Here is a tiny trained network, its code and every weight. The questions are about switching its units off for an input and a class, where a switched-off unit gives its printed mean instead of its output.

import numpy as np


def w(rows, s, z=0):
    codes = np.array(rows[::2]) - 128.0
    scale = np.full(codes.shape[1], s)
    scale[-1] = z or s
    return codes * scale


def norm(h):
    return h / np.sqrt((h * h).mean(-1, keepdims=True) + 1e-5)


def f(y):
    return np.maximum(y, 0)


def log_softmax(a):
    a = a - a.max(-1, keepdims=True)
    return a - np.log(np.exp(a).sum(-1, keepdims=True))


def net(x, mask):
    res = np.array(x, float).reshape(1, 7) / 4 @ E
    u = 0
    for l in range(4):
        y = f(norm(res) @ A[l][:, :-1].T + A[l][:, -1])
        res = res + np.where(mask[u : u + 3], y, B[l][:, -1]) @ B[l][:, :-1]
        u += 3
    return log_softmax(norm(res)[-1] @ U[:, :-1].T + U[:, -1])


A, B = {}, {}
E = w([
[129,114,107,126,128,123,147,139,125,104,114],'x0',
[72,163,122,145,138,184,9,139,171,5,46],'x1',
[98,150,150,134,108,103,121,106,108,145,110],'x2',
[145,78,113,214,1,152,132,98,193,168,116],'x3',
[107,90,131,150,134,176,158,96,75,118,104],'x4',
[140,152,213,185,206,135,245,52,234,104,76],'x5',
[144,159,145,116,131,144,100,149,163,159,164],'x6',
],0.0089)
A[0] = w([
[185,112,96,62,115,91,252,88,67,245,222,4],'0.n0',
[132,87,76,68,9,129,177,69,116,152,212,214],'0.n1',
[110,225,74,183,162,66,63,181,196,175,140,191],'0.n2',
],0.0044,0.0026)
B[0] = w([
[58,2,202,153,158,72,114,160,132,131,105,254],'0.n0',
[186,130,175,122,93,137,169,167,157,124,179,232],'0.n1',
[143,17,129,176,159,145,168,51,40,70,64,205],'0.n2',
],0.0091,0.005)
A[1] = w([
[150,126,75,201,1,139,126,122,169,148,147,5],'1.n0',
[136,180,132,89,181,112,111,149,83,101,123,93],'1.n1',
[142,102,102,106,48,126,83,153,59,120,186,82],'1.n2',
],0.0096,0.003)
B[1] = w([
[119,173,157,65,72,136,139,60,131,29,206,250],'1.n0',
[129,103,111,140,59,147,137,76,133,151,215,212],'1.n1',
[188,195,97,184,215,144,102,146,70,131,3,253],'1.n2',
],0.013,0.0055)
A[2] = w([
[132,159,85,120,91,101,204,137,138,228,131,64],'2.n0',
[59,143,76,87,216,99,134,145,70,120,174,26],'2.n1',
[55,114,59,118,112,164,2,113,186,113,82,5],'2.n2',
],0.0076,0.0023)
B[2] = w([
[75,224,120,198,135,125,109,251,131,99,156,177],'2.n0',
[126,181,125,53,76,83,43,97,189,179,181,204],'2.n1',
[119,4,185,203,205,67,153,156,116,177,166,252],'2.n2',
],0.013,0.0038)
A[3] = w([
[102,171,134,141,169,142,207,67,254,146,75,206],'3.n0',
[96,193,93,7,176,137,93,71,130,185,200,145],'3.n1',
[45,106,155,157,151,162,75,134,164,47,119,3],'3.n2',
],0.0095,0.0018)
B[3] = w([
[151,178,52,88,155,163,18,142,36,148,49,254],'3.n0',
[121,127,125,131,66,195,203,98,183,66,138,192],'3.n1',
[101,85,161,95,115,95,254,203,168,191,210,201],'3.n2',
],0.012,0.0088)
U = w([
[147,191,40,149,166,168,46,168,54,139,62,255],'0',
[69,26,210,194,155,43,169,224,168,196,212,114],'1',
[93,142,135,89,34,175,134,1,191,45,226,17],'2',
],0.0095,0.00054)

Each question gives the input, the list of numbers given to net, and the class t.
The units are the neurons (one row each of A and B). Each row of codes is followed by its name. A weight is (code - 128) times the scale printed after its matrix; where a second scale follows, it is the last column's (A, B and U).
mask holds one flag per neuron, layer by layer. A switched-off neuron (its flag False) gives its mean, the last column of its row in B, instead of its output. The means were averaged over made-up inputs and are rounded, as every weight is.
A unit's drop is (log p(t) with every unit on - log p(t) with that unit switched off) / (log p(t) with every unit on - log p(t) with every unit switched off).
The circuit of an input: a set's keep is (log p(t) with only the set's units on - log p(t) with every unit switched off) / (log p(t) with every unit on - log p(t) with every unit switched off). Starting from all 12 units, units are removed one at a time, each time the one whose removal leaves the highest keep (on an exact tie, the one counted first), for as long as the keep stays at least 0.8.
circuit, biggest first: the units of the circuit, biggest drop first
unit that matters most: the unit with the biggest drop
top k neurons: the k neurons with the biggest drops, biggest first
drop when u is switched off: that unit's drop, to one decimal
input [-5,-3,8,-2,4,-2,-5], class 1: circuit, biggest first	3.n0
input [2,0,0,0,-4,1,7], class 0: top 2 neurons	0.n0, 1.n0
input [-8,-4,-1,-6,-5,4,-2], class 2: circuit, biggest first	3.n1, 2.n2
input [0,7,4,-3,0,6,-3], class 1: top 3 neurons	3.n2, 1.n2, 2.n2
input [-3,-6,6,-7,2,-3,3], class 2: top 4 neurons	2.n1, 3.n1, 2.n2, 3.n2
input [-4,8,3,8,7,6,-6], class 1: top 3 neurons	3.n2, 2.n2, 0.n1
input [-3,-4,4,8,-6,8,8], class 0: top 4 neurons	3.n0, 1.n1, 3.n1, 3.n2
input [-5,6,4,0,-3,-5,-5], class 1: top 2 neurons	2.n2, 3.n0
input [-5,7,-2,8,4,-7,1], class 2: top 4 neurons	1.n0, 0.n0, 3.n0, 3.n2
input [6,-5,4,-7,-1,6,2], class 2: top 3 neurons	2.n1, 1.n2, 3.n1
input [-2,-5,-1,7,-3,1,4], class 2: top 2 neurons	1.n0, 2.n2
input [1,-6,7,-7,-6,-5,5], class 2: top 2 neurons	2.n1, 3.n1
input [-5,-2,-3,0,4,2,6], class 0: top 3 neurons	2.n2, 1.n0, 3.n2
input [8,3,3,-3,7,8,6], class 0: unit that matters most	3.n0
input [-4,6,-8,4,-6,6,6], class 0: drop when 0.n0 is switched off	1.7
input [2,6,7,-5,-1,5,-4], class 1: drop when 1.n2 is switched off	1.0
input [-6,1,-1,-6,-7,7,-5], class 0: drop when 1.n0 is switched off	0.5
